Below are the code and all the weights of a small trained network. Each question names an input and a class and asks about switching units off, where a switched-off unit gives its printed mean instead of its output.

import numpy as np


def w(rows, s, z=0):
    codes = np.array(rows[::2]) - 128.0
    scale = np.full(codes.shape[1], s)
    scale[-1] = z or s
    return codes * scale


def norm(h):
    return h / np.sqrt((h * h).mean(-1, keepdims=True) + 1e-5)


def f(y):
    return np.maximum(y, 0)


def log_softmax(a):
    a = a - a.max(-1, keepdims=True)
    return a - np.log(np.exp(a).sum(-1, keepdims=True))


def net(x, mask):
    res = np.array(x, float).reshape(1, 2) / 4 @ E
    u = 0
    for l in range(4):
        y = f(norm(res) @ A[l][:, :-1].T + A[l][:, -1])
        res = res + np.where(mask[u : u + 4], y, B[l][:, -1]) @ B[l][:, :-1]
        u += 4
    return log_softmax(norm(res)[-1] @ U[:, :-1].T + U[:, -1])


A, B = {}, {}
E = w([
[65,131,41,97,157,211,122,131],'x0',
[161,88,111,76,98,183,254,149],'x1',
],0.011)
A[0] = w([
[120,85,28,150,107,206,227,135,49],'L0N0',
[158,187,153,198,57,48,103,3,93],'L0N1',
[189,67,224,133,101,56,142,157,3],'L0N2',
[138,69,148,45,137,144,200,75,143],'L0N3',
],0.0065,0.0017)
B[0] = w([
[52,106,116,105,132,188,196,185,255],'L0N0',
[53,151,108,217,139,165,204,130,211],'L0N1',
[214,142,132,57,73,128,60,103,218],'L0N2',
[35,93,201,57,65,1,167,206,218],'L0N3',
],0.0096,0.0076)
A[1] = w([
[97,145,134,198,159,51,94,100,49],'L1N0',
[200,180,92,164,124,111,130,91,87],'L1N1',
[143,149,124,255,167,99,88,50,110],'L1N2',
[90,134,91,144,168,190,137,202,247],'L1N3',
],0.0082,0.0012)
B[1] = w([
[186,46,86,166,131,49,5,139,205],'L1N0',
[47,194,99,149,163,171,103,100,164],'L1N1',
[188,49,42,178,175,118,156,3,235],'L1N2',
[100,145,184,98,173,96,208,81,255],'L1N3',
],0.012,0.0067)
A[2] = w([
[170,18,44,29,8,154,231,98,142],'L2N0',
[36,104,109,139,20,162,201,225,152],'L2N1',
[137,67,48,198,90,160,52,3,1],'L2N2',
[98,123,113,28,132,82,156,67,117],'L2N3',
],0.0066,0.0027)
B[2] = w([
[191,144,115,144,36,122,2,173,252],'L2N0',
[236,155,25,189,210,83,89,84,254],'L2N1',
[121,42,62,145,157,163,70,143,228],'L2N2',
[107,114,228,130,56,147,28,79,203],'L2N3',
],0.0098,0.0083)
A[3] = w([
[51,146,117,167,70,198,102,89,75],'L3N0',
[95,81,197,152,102,97,13,187,27],'L3N1',
[105,115,98,107,121,99,232,254,11],'L3N2',
[120,153,131,172,115,127,131,117,7],'L3N3',
],0.0071,0.0018)
B[3] = w([
[251,74,151,171,147,154,169,110,161],'L3N0',
[146,149,126,74,195,117,102,195,200],'L3N1',
[70,58,116,154,144,164,135,203,254],'L3N2',
[129,187,174,154,201,147,95,31,130],'L3N3',
],0.013,0.0049)
U = w([
[54,47,86,75,143,136,164,222,164],'0',
[145,189,135,158,35,158,133,27,63],'1',
[58,158,154,110,203,198,199,7,107],'2',
[127,167,157,140,151,125,155,123,37],'3',
[171,63,82,199,170,114,61,32,198],'4',
[182,122,154,78,67,74,77,171,218],'5',
[97,206,120,178,100,153,170,122,2],'6',
],0.014,0.0044)

Each question gives the input, the list of numbers given to net, and the class t.
The units are the neurons (one row each of A and B). Each row of codes is followed by its name. A weight is (code - 128) times the scale printed after its matrix; where a second scale follows, it is the last column's (A, B and U).
mask holds one flag per neuron, layer by layer. A switched-off neuron (its flag False) gives its mean, the last column of its row in B, instead of its output. The means were averaged over made-up inputs and are rounded, as every weight is.
A unit's drop is (log p(t) with every unit on - log p(t) with that unit switched off) / (log p(t) with every unit on - log p(t) with every unit switched off).
The circuit of an input: a set's keep is (log p(t) with only the set's units on - log p(t) with every unit switched off) / (log p(t) with every unit on - log p(t) with every unit switched off). Starting from the 12 units with the biggest drops (on a tie, the unit counted first), units are removed one at a time, each time the one whose removal leaves the highest keep (on an exact tie, the one counted first), for as long as the keep stays at least 0.8.
units of the circuit, in order: the units of the circuit, biggest drop first
most important unit: the unit with the biggest drop
top k neurons: the k neurons with the biggest drops, biggest first
k most important neurons of layer l: the k neurons of layer l with the biggest drops, biggest first
drop when u is switched off: that unit's drop, to one decimal
input [3,-1], class 2: most important unit : L1N3
input [4,1], class 0: top 2 neurons : [L0N0, L1N2]
input [-1,6], class 5: top 2 neurons : [L2N0, L0N1]
input [0,5], class 0: top 2 neurons : [L0N0, L0N2]
input [0,2], class 0: 2 most important neurons of layer 1 : [L1N2, L1N0]
input [-5,1], class 1: top 2 neurons : [L0N2, L1N0]
input [6,1], class 2: top 2 neurons : [L1N3, L2N3]
input [1,3], class 0: top 2 neurons : [L0N0, L0N2]
input [4,-2], class 2: top 3 neurons : [L1N3, L2N0, L0N2]
input [0,0], class 0: 3 most important neurons of layer 0 : [L0N1, L0N0, L0N3]
input [4,0], class 2: top 2 neurons : [L1N3, L0N2]
input [5,-2], class 2: drop when L1N3 is switched off : 0.2
input [5,-1], class 2: drop when L1N3 is switched off : 0.4
input [4,2], class 0: units of the circuit, in order : [L0N0]
input [-4,8], class 5: drop when L2N0 is switched off : 0.1
input [-7,1], class 1: 3 most important neurons of layer 1 : [L1N0, L1N2, L1N1]
